Here is a tiny trained network, its code and every weight. The questions are about switching its units off for an input and a target symbol, where a switched-off unit gives its printed mean instead of its output.

import numpy as np


def w(rows, s, z=0):
    codes = np.array(rows[::2]) - 128.0
    scale = np.full(codes.shape[1], s)
    scale[-1] = z or s
    return codes * scale


def softmax(a):
    e = np.exp(a - a.max(-1, keepdims=True))
    return e / e.sum(-1, keepdims=True)


def log_softmax(a):
    a = a - a.max(-1, keepdims=True)
    return a - np.log(np.exp(a).sum(-1, keepdims=True))


def net(x, mask):
    ids = ['Γαβηθμξτ'.index(c) for c in x.split()]
    T = len(ids)
    res = E[ids] + P[:T]
    u = 0
    for l in range(3):
        r = res
        for j in range(3):
            rows = slice(3 * j, 3 * j + 3)
            q, k, v = (r @ M[l][rows].T for M in (Q, K, V))
            z = softmax(np.where(np.tri(T) > 0, q @ k.T / 3**0.5, -1e9)) @ v
            o = O[l][rows]
            res = res + np.where(mask[u + j], z, o[:, -1]) @ o[:, :-1]
        u += 3
    return log_softmax(res[-1] @ U[:, :-1].T + U[:, -1])


Q, K, V, O = {}, {}, {}, {}
E = w([
[60,90,182,122,139,226,118,132,81],'Γ',
[221,81,150,92,176,55,165,99,117],'α',
[117,143,108,80,199,189,251,159,101],'β',
[143,108,173,72,139,194,131,191,71],'η',
[106,140,190,69,108,163,119,166,189],'θ',
[32,111,175,114,73,199,104,88,147],'μ',
[195,113,136,144,40,182,96,101,93],'ξ',
[149,99,204,140,110,138,171,228,121],'τ',
],0.02)
P = w([
[224,174,54,198,132,86,132,105,185],'0',
[159,94,2,162,137,119,91,156,163],'1',
[149,75,17,135,122,134,109,145,172],'2',
[170,83,44,128,126,139,133,131,164],'3',
[87,159,117,184,85,70,151,95,103],'4',
[141,155,114,178,94,53,149,111,108],'5',
[149,130,136,159,112,91,161,119,117],'6',
[142,92,104,95,117,101,179,138,114],'7',
[100,86,98,86,117,134,184,109,90],'8',
[186,98,128,116,131,149,191,88,83],'9',
[205,152,182,182,106,98,244,24,94],'10',
[125,153,137,127,160,41,140,126,149],'11',
[133,128,108,84,164,127,126,85,128],'12',
[249,58,48,13,156,220,82,121,137],'13',
],0.0072)
Q[0] = w([
[110,53,43,112,254,137,95,106,123],'L0H1',
[159,154,146,77,118,150,176,142,127],'L0H1',
[136,81,93,154,192,171,85,125,172],'L0H1',
[126,37,124,149,58,119,70,96,113],'L0H2',
[134,85,107,81,145,190,136,183,62],'L0H2',
[91,190,105,189,171,94,123,98,116],'L0H2',
[133,93,163,77,128,78,178,181,124],'L0H3',
[134,102,186,57,140,159,187,116,139],'L0H3',
[130,92,185,137,87,159,118,168,172],'L0H3',
],0.0085)
K[0] = w([
[114,85,130,37,145,112,185,86,75],'L0H1',
[129,98,121,91,143,56,95,138,161],'L0H1',
[73,177,130,114,130,116,140,116,191],'L0H1',
[111,121,123,121,123,127,68,90,104],'L0H2',
[125,130,92,89,176,141,206,78,92],'L0H2',
[79,133,128,254,105,155,122,109,178],'L0H2',
[137,106,182,119,147,84,207,185,144],'L0H3',
[89,117,174,70,174,122,155,149,116],'L0H3',
[111,47,185,76,60,110,77,184,125],'L0H3',
],0.0096)
V[0] = w([
[116,139,88,158,190,175,138,167,179],'L0H1',
[132,147,113,51,51,101,210,107,78],'L0H1',
[174,150,125,89,142,182,154,115,155],'L0H1',
[106,145,121,128,122,154,132,78,94],'L0H2',
[164,138,162,45,182,128,113,96,121],'L0H2',
[73,151,2,144,86,67,164,141,163],'L0H2',
[77,131,150,114,58,152,134,138,108],'L0H3',
[124,146,90,61,39,106,42,174,88],'L0H3',
[98,111,94,84,114,98,178,187,95],'L0H3',
],0.0068)
O[0] = w([
[141,133,104,77,49,113,158,159,84,79],'L0H1',
[137,155,203,127,116,112,156,122,146,246],'L0H1',
[155,106,144,127,128,156,61,169,167,251],'L0H1',
[137,158,120,158,142,88,184,102,143,141],'L0H2',
[151,148,107,104,135,100,188,132,130,208],'L0H2',
[157,130,80,106,171,118,254,99,154,23],'L0H2',
[170,85,120,143,128,100,155,141,158,209],'L0H3',
[135,180,90,81,145,126,153,160,134,69],'L0H3',
[165,154,177,135,239,179,42,98,197,229],'L0H3',
],0.0083,0.0028)
Q[1] = w([
[106,230,150,150,188,155,1,66,152],'L1H1',
[147,134,165,157,116,117,127,78,163],'L1H1',
[45,168,67,215,121,34,163,177,59],'L1H1',
[175,136,27,49,156,151,150,105,137],'L1H2',
[157,59,87,182,143,218,69,161,155],'L1H2',
[176,25,133,44,149,220,82,147,159],'L1H2',
[112,115,47,103,199,37,145,43,145],'L1H3',
[81,198,146,183,121,30,144,84,64],'L1H3',
[146,103,227,89,71,118,105,150,80],'L1H3',
],0.0079)
K[1] = w([
[78,43,80,126,171,126,130,111,168],'L1H1',
[125,127,149,45,149,105,103,135,132],'L1H1',
[108,140,42,134,155,128,92,160,89],'L1H1',
[132,162,159,141,97,122,70,111,123],'L1H2',
[162,132,188,151,136,150,200,103,81],'L1H2',
[127,165,196,167,146,137,146,108,67],'L1H2',
[127,140,95,78,7,152,142,186,148],'L1H3',
[134,38,75,192,31,144,157,168,108],'L1H3',
[138,73,153,76,196,128,176,112,122],'L1H3',
],0.011)
V[1] = w([
[47,103,109,135,184,125,68,67,181],'L1H1',
[155,121,68,135,158,95,94,110,90],'L1H1',
[148,181,134,1,129,145,66,62,156],'L1H1',
[110,108,125,108,69,51,88,114,156],'L1H2',
[251,139,46,190,158,102,158,149,201],'L1H2',
[125,88,97,177,100,84,139,215,113],'L1H2',
[80,199,113,147,99,225,192,207,117],'L1H3',
[148,194,174,87,111,135,89,188,107],'L1H3',
[146,125,92,49,107,114,107,100,120],'L1H3',
],0.008)
O[1] = w([
[80,56,112,143,58,121,165,254,139,27],'L1H1',
[64,104,222,100,149,140,116,80,34,57],'L1H1',
[185,138,234,159,23,192,167,241,76,119],'L1H1',
[152,86,225,176,106,138,86,157,107,2],'L1H2',
[124,206,170,81,97,107,134,103,144,156],'L1H2',
[133,132,172,238,167,102,72,181,205,103],'L1H2',
[112,175,65,130,121,166,157,165,148,154],'L1H3',
[182,163,113,73,133,55,76,118,108,146],'L1H3',
[123,84,155,84,87,124,172,205,54,83],'L1H3',
],0.0072,0.0065)
Q[2] = w([
[80,126,115,110,124,94,154,190,57],'L2H1',
[98,36,107,71,105,116,89,160,192],'L2H1',
[118,174,179,112,81,172,118,113,213],'L2H1',
[96,161,136,207,110,87,159,108,118],'L2H2',
[79,139,135,192,145,53,179,190,141],'L2H2',
[165,109,96,161,49,130,186,111,131],'L2H2',
[142,217,104,106,90,202,155,80,137],'L2H3',
[155,8,93,168,110,140,3,232,121],'L2H3',
[189,234,14,58,129,182,175,174,116],'L2H3',
],0.0071)
K[2] = w([
[209,134,64,204,104,112,81,184,87],'L2H1',
[125,175,141,160,147,120,206,118,120],'L2H1',
[181,74,154,109,139,145,189,103,136],'L2H1',
[120,138,3,78,231,62,70,189,42],'L2H2',
[43,184,200,123,130,187,39,225,111],'L2H2',
[149,127,155,183,175,140,181,132,96],'L2H2',
[149,179,149,120,165,158,197,117,125],'L2H3',
[161,126,74,234,64,63,41,103,83],'L2H3',
[217,248,119,92,213,114,255,103,226],'L2H3',
],0.0064)
V[2] = w([
[144,74,121,111,254,178,149,105,78],'L2H1',
[89,121,108,168,103,147,172,23,198],'L2H1',
[160,157,169,177,92,1,148,212,198],'L2H1',
[31,122,173,72,166,124,117,120,128],'L2H2',
[155,128,118,171,126,254,112,129,126],'L2H2',
[138,126,134,41,228,28,166,235,163],'L2H2',
[122,52,112,124,114,205,182,173,147],'L2H3',
[103,144,177,123,139,126,125,102,166],'L2H3',
[146,52,59,85,46,98,64,74,67],'L2H3',
],0.0066)
O[2] = w([
[138,146,117,129,255,21,129,84,82,186],'L2H1',
[78,85,99,117,69,114,125,109,216,170],'L2H1',
[81,109,151,65,105,161,78,126,206,49],'L2H1',
[175,61,44,108,121,80,116,137,146,37],'L2H2',
[84,153,121,125,136,130,91,221,121,203],'L2H2',
[171,85,82,43,201,200,94,104,103,47],'L2H2',
[164,118,136,106,165,148,186,114,144,126],'L2H3',
[150,141,158,93,155,133,134,136,143,146],'L2H3',
[85,103,151,141,105,121,83,183,154,1],'L2H3',
],0.0086,0.0083)
U = w([
[98,98,68,198,227,89,130,153,116,171],'Γ',
[139,69,215,64,177,42,138,78,133,216],'α',
[122,207,92,83,180,97,199,101,153,187],'β',
[109,194,109,88,213,74,92,173,77,3],'η',
[152,148,134,73,167,135,140,167,185,70],'θ',
[122,86,99,139,147,99,193,135,211,160],'μ',
[97,231,178,177,168,76,144,92,159,79],'ξ',
[133,152,119,164,253,128,43,61,233,59],'τ',
],0.0044,0.0031)

Each question gives the input, a string of symbols that net reads in full, and the target symbol t.
The units are the heads (3 rows each of Q, K, V and O). Each row of codes is followed by its name. A weight is (code - 128) times the scale printed after its matrix; where a second scale follows, it is the last column's (O and U).
mask holds one flag per head, layer by layer. A switched-off head (its flag False) gives its mean, the last column of its rows in O, instead of its output. The means were averaged over made-up inputs and are rounded, as every weight is.
A unit's drop is (log p(t) with every unit on - log p(t) with that unit switched off) / (log p(t) with every unit on - log p(t) with every unit switched off).
The circuit of an input: a set's keep is (log p(t) with only the set's units on - log p(t) with every unit switched off) / (log p(t) with every unit on - log p(t) with every unit switched off). Starting from all 9 units, units are removed one at a time, each time the one whose removal leaves the highest keep (on an exact tie, the one counted first), for as long as the keep stays at least 0.8.
circuit, biggest first: the units of the circuit, biggest drop first
unit that matters most: the unit with the biggest drop
heads that matter: for each layer, one digit per head in row order, 1 if its drop is at least 0.15 and else 0, layers parted by /
input ξ ξ β β Γ μ, target β: unit that matters most -> L1H2
input Γ β β, target Γ: circuit, biggest first -> L1H2, L2H1
input θ Γ μ τ, target θ: circuit, biggest first -> L2H1, L1H1
input τ β β, target τ: circuit, biggest first -> L1H1, L2H2
input Γ ξ θ Γ ξ Γ α μ θ β ξ ξ β ξ, target ξ: circuit, biggest first -> L2H2, L0H3, L1H1
input Γ β τ θ τ τ τ ξ, target τ: circuit, biggest first -> L1H1, L1H2
input β ξ ξ Γ, target β: circuit, biggest first -> L0H2, L1H2, L2H3
input α ξ ξ μ, target α: circuit, biggest first -> L1H3, L2H2
input η Γ α β ξ α β η ξ μ ξ ξ Γ Γ, target ξ: circuit, biggest first -> L2H2, L0H3
input μ β ξ ξ ξ β α ξ η μ τ η α θ, target α: heads that matter -> 100 / 001 / 000
input ξ ξ α, target ξ: circuit, biggest first -> L0H3, L2H2, L1H1
input τ μ τ β Γ μ ξ α β β τ θ β Γ, target β: heads that matter -> 111 / 010 / 001
input θ ξ η ξ μ Γ τ θ ξ μ ξ ξ μ β, target ξ: circuit, biggest first -> L2H2, L1H1
input Γ ξ μ, target Γ: unit that matters most -> L1H2
input ξ ξ τ, target τ: circuit, biggest first -> L0H3, L1H3, L1H1
input ξ β μ, target β: heads that matter -> 011 / 011 / 001
input Γ μ θ η, target Γ: heads that matter -> 110 / 010 / 000
input θ μ μ, target μ: circuit, biggest first -> L2H1, L1H1
input α τ β η, target α: heads that matter -> 100 / 111 / 010
input α α τ β α ξ η ξ τ ξ β ξ θ θ, target β: unit that matters most -> L1H2
input ξ ξ β β, target ξ: circuit, biggest first -> L0H3, L2H2
input μ τ τ τ η η β α α τ η θ, target α: circuit, biggest first -> L1H3, L0H1, L2H2
input β ξ ξ α τ η Γ, target α: heads that matter -> 100 / 001 / 000
input τ Γ θ ξ ξ ξ ξ μ β ξ τ η μ η, target τ: heads that matter -> 001 / 110 / 000
input ξ Γ θ τ α Γ ξ θ μ Γ τ β τ η, target τ: heads that matter -> 001 / 111 / 000
input ξ β μ τ β Γ ξ ξ ξ ξ ξ τ η η, target ξ: heads that matter -> 001 / 000 / 010
input μ Γ ξ, target μ: unit that matters most -> L2H1
